Here is a tiny trained network, its code and every weight. The questions are about switching its units off for an input and a class, where a switched-off unit gives its printed mean instead of its output.

import numpy as np


def w(rows, s, z=0):
    codes = np.array(rows[::2]) - 128.0
    scale = np.full(codes.shape[1], s)
    scale[-1] = z or s
    return codes * scale


def norm(h):
    return h / np.sqrt((h * h).mean(-1, keepdims=True) + 1e-5)


def f(y):
    return np.maximum(y, 0)


def log_softmax(a):
    a = a - a.max(-1, keepdims=True)
    return a - np.log(np.exp(a).sum(-1, keepdims=True))


def net(x, mask):
    res = np.array(x, float).reshape(1, 5) / 4 @ E
    u = 0
    for l in range(2):
        y = f(norm(res) @ A[l][:, :-1].T + A[l][:, -1])
        res = res + np.where(mask[u : u + 11], y, B[l][:, -1]) @ B[l][:, :-1]
        u += 11
    return log_softmax(norm(res)[-1] @ U[:, :-1].T + U[:, -1])


A, B = {}, {}
E = w([
[146,83,135,201,172,93,127,126],'x0',
[142,132,34,96,153,254,142,116],'x1',
[118,123,149,146,77,110,186,140],'x2',
[106,115,163,157,58,158,178,145],'x3',
[66,102,126,92,170,155,162,207],'x4',
],0.008)
A[0] = w([
[177,165,66,145,168,147,124,68,160],'0.n0',
[165,14,103,196,56,235,195,161,56],'0.n1',
[138,200,66,135,149,185,83,72,92],'0.n2',
[214,147,99,91,159,109,105,36,17],'0.n3',
[1,145,102,74,46,109,78,122,32],'0.n4',
[119,68,175,151,217,188,193,51,63],'0.n5',
[167,147,70,105,106,238,186,92,3],'0.n6',
[81,148,151,144,130,174,198,178,161],'0.n7',
[38,182,151,5,79,151,72,150,8],'0.n8',
[105,107,162,165,115,172,185,146,96],'0.n9',
[64,20,107,85,112,172,215,113,77],'0.n10',
],0.0069,0.0034)
B[0] = w([
[158,102,71,68,82,87,83,84,242],'0.n0',
[12,64,132,163,73,184,37,131,252],'0.n1',
[180,40,115,111,159,73,241,93,241],'0.n2',
[85,56,125,159,184,134,89,76,203],'0.n3',
[179,253,98,102,146,121,188,10,180],'0.n4',
[54,249,142,104,109,132,105,123,178],'0.n5',
[173,67,140,9,91,209,229,250,250],'0.n6',
[78,171,6,204,142,55,116,114,241],'0.n7',
[132,210,200,215,226,224,207,35,219],'0.n8',
[43,187,136,142,135,172,48,6,196],'0.n9',
[158,150,47,192,205,166,63,148,229],'0.n10',
],0.0059,0.0042)
A[1] = w([
[190,93,119,49,116,178,157,188,5],'1.n0',
[129,164,204,126,104,11,203,101,142],'1.n1',
[188,108,185,147,78,66,147,157,14],'1.n2',
[118,85,131,170,190,99,155,192,175],'1.n3',
[190,160,60,2,92,250,147,135,66],'1.n4',
[100,124,190,158,29,73,101,78,10],'1.n5',
[136,120,136,127,236,145,161,239,54],'1.n6',
[150,61,121,131,179,52,133,122,73],'1.n7',
[80,113,160,129,168,208,145,161,42],'1.n8',
[107,154,125,166,99,48,169,120,19],'1.n9',
[103,231,182,60,188,123,188,227,253],'1.n10',
],0.0082,0.0031)
B[1] = w([
[180,21,184,78,158,97,243,153,171],'1.n0',
[147,177,72,173,170,160,146,164,237],'1.n1',
[153,169,118,141,130,116,169,254,167],'1.n2',
[156,97,119,18,103,181,147,179,189],'1.n3',
[137,50,199,178,174,94,175,153,254],'1.n4',
[155,108,182,105,98,74,145,171,200],'1.n5',
[85,153,173,66,63,103,106,108,176],'1.n6',
[134,164,64,107,54,115,89,91,195],'1.n7',
[132,127,63,143,86,95,46,184,171],'1.n8',
[179,119,120,159,177,127,130,177,176],'1.n9',
[119,171,211,128,141,146,130,43,209],'1.n10',
],0.0093,0.0072)
U = w([
[99,167,150,6,140,110,78,141,23],'0',
[164,10,147,102,189,168,224,126,242],'1',
[115,217,203,175,185,156,164,53,182],'2',
[126,91,212,163,35,107,107,117,2],'3',
[193,190,121,180,124,55,137,245,109],'4',
[33,100,58,180,114,197,105,197,171],'5',
[198,100,49,115,125,65,50,40,118],'6',
],0.018,0.0029)

Each question gives the input, the list of numbers given to net, and the class t.
The units are the neurons (one row each of A and B). Each row of codes is followed by its name. A weight is (code - 128) times the scale printed after its matrix; where a second scale follows, it is the last column's (A, B and U).
mask holds one flag per neuron, layer by layer. A switched-off neuron (its flag False) gives its mean, the last column of its row in B, instead of its output. The means were averaged over made-up inputs and are rounded, as every weight is.
A unit's drop is (log p(t) with every unit on - log p(t) with that unit switched off) / (log p(t) with every unit on - log p(t) with every unit switched off).
The circuit of an input: a set's keep is (log p(t) with only the set's units on - log p(t) with every unit switched off) / (log p(t) with every unit on - log p(t) with every unit switched off). Starting from the 12 units with the biggest drops (on a tie, the unit counted first), units are removed one at a time, each time the one whose removal leaves the highest keep (on an exact tie, the one counted first), for as long as the keep stays at least 0.8.
units of the circuit, in order: the units of the circuit, biggest drop first
k most important neurons: the k neurons with the biggest drops, biggest first
k most important neurons of layer l: the k neurons of layer l with the biggest drops, biggest first
drop of u: that unit's drop, to one decimal
input [-8,0,2,-4,-5], class 1: units of the circuit, in order : 1.n4
input [-3,-2,7,3,4], class 5: 2 most important neurons of layer 0 : 0.n1; 0.n10
input [-4,-6,-5,8,0], class 2: units of the circuit, in order : 0.n8; 0.n4
input [5,-7,-5,8,7], class 4: 4 most important neurons : 0.n1; 0.n6; 0.n3; 1.n9
input [-1,-3,-6,2,8], class 2: 2 most important neurons : 1.n10; 0.n8
input [-5,0,-4,6,-4], class 1: 2 most important neurons : 0.n6; 1.n4
input [4,-3,-8,-3,1], class 6: 2 most important neurons : 0.n6; 1.n7
input [-2,-2,-5,-7,2], class 6: 2 most important neurons of layer 0 : 0.n6; 0.n0
input [8,-1,5,2,-1], class 4: 3 most important neurons of layer 0 : 0.n3; 0.n10; 0.n8
input [1,-1,0,2,-5], class 4: drop of 0.n1 : 0.3
input [-1,4,2,-3,-7], class 1: drop of 0.n6 : 0.8
input [6,4,-4,3,-6], class 6: drop of 1.n0 : 0.1
input [2,2,-6,0,5], class 0: 2 most important neurons : 0.n6; 1.n6
input [1,4,2,4,-2], class 5: units of the circuit, in order : 0.n1
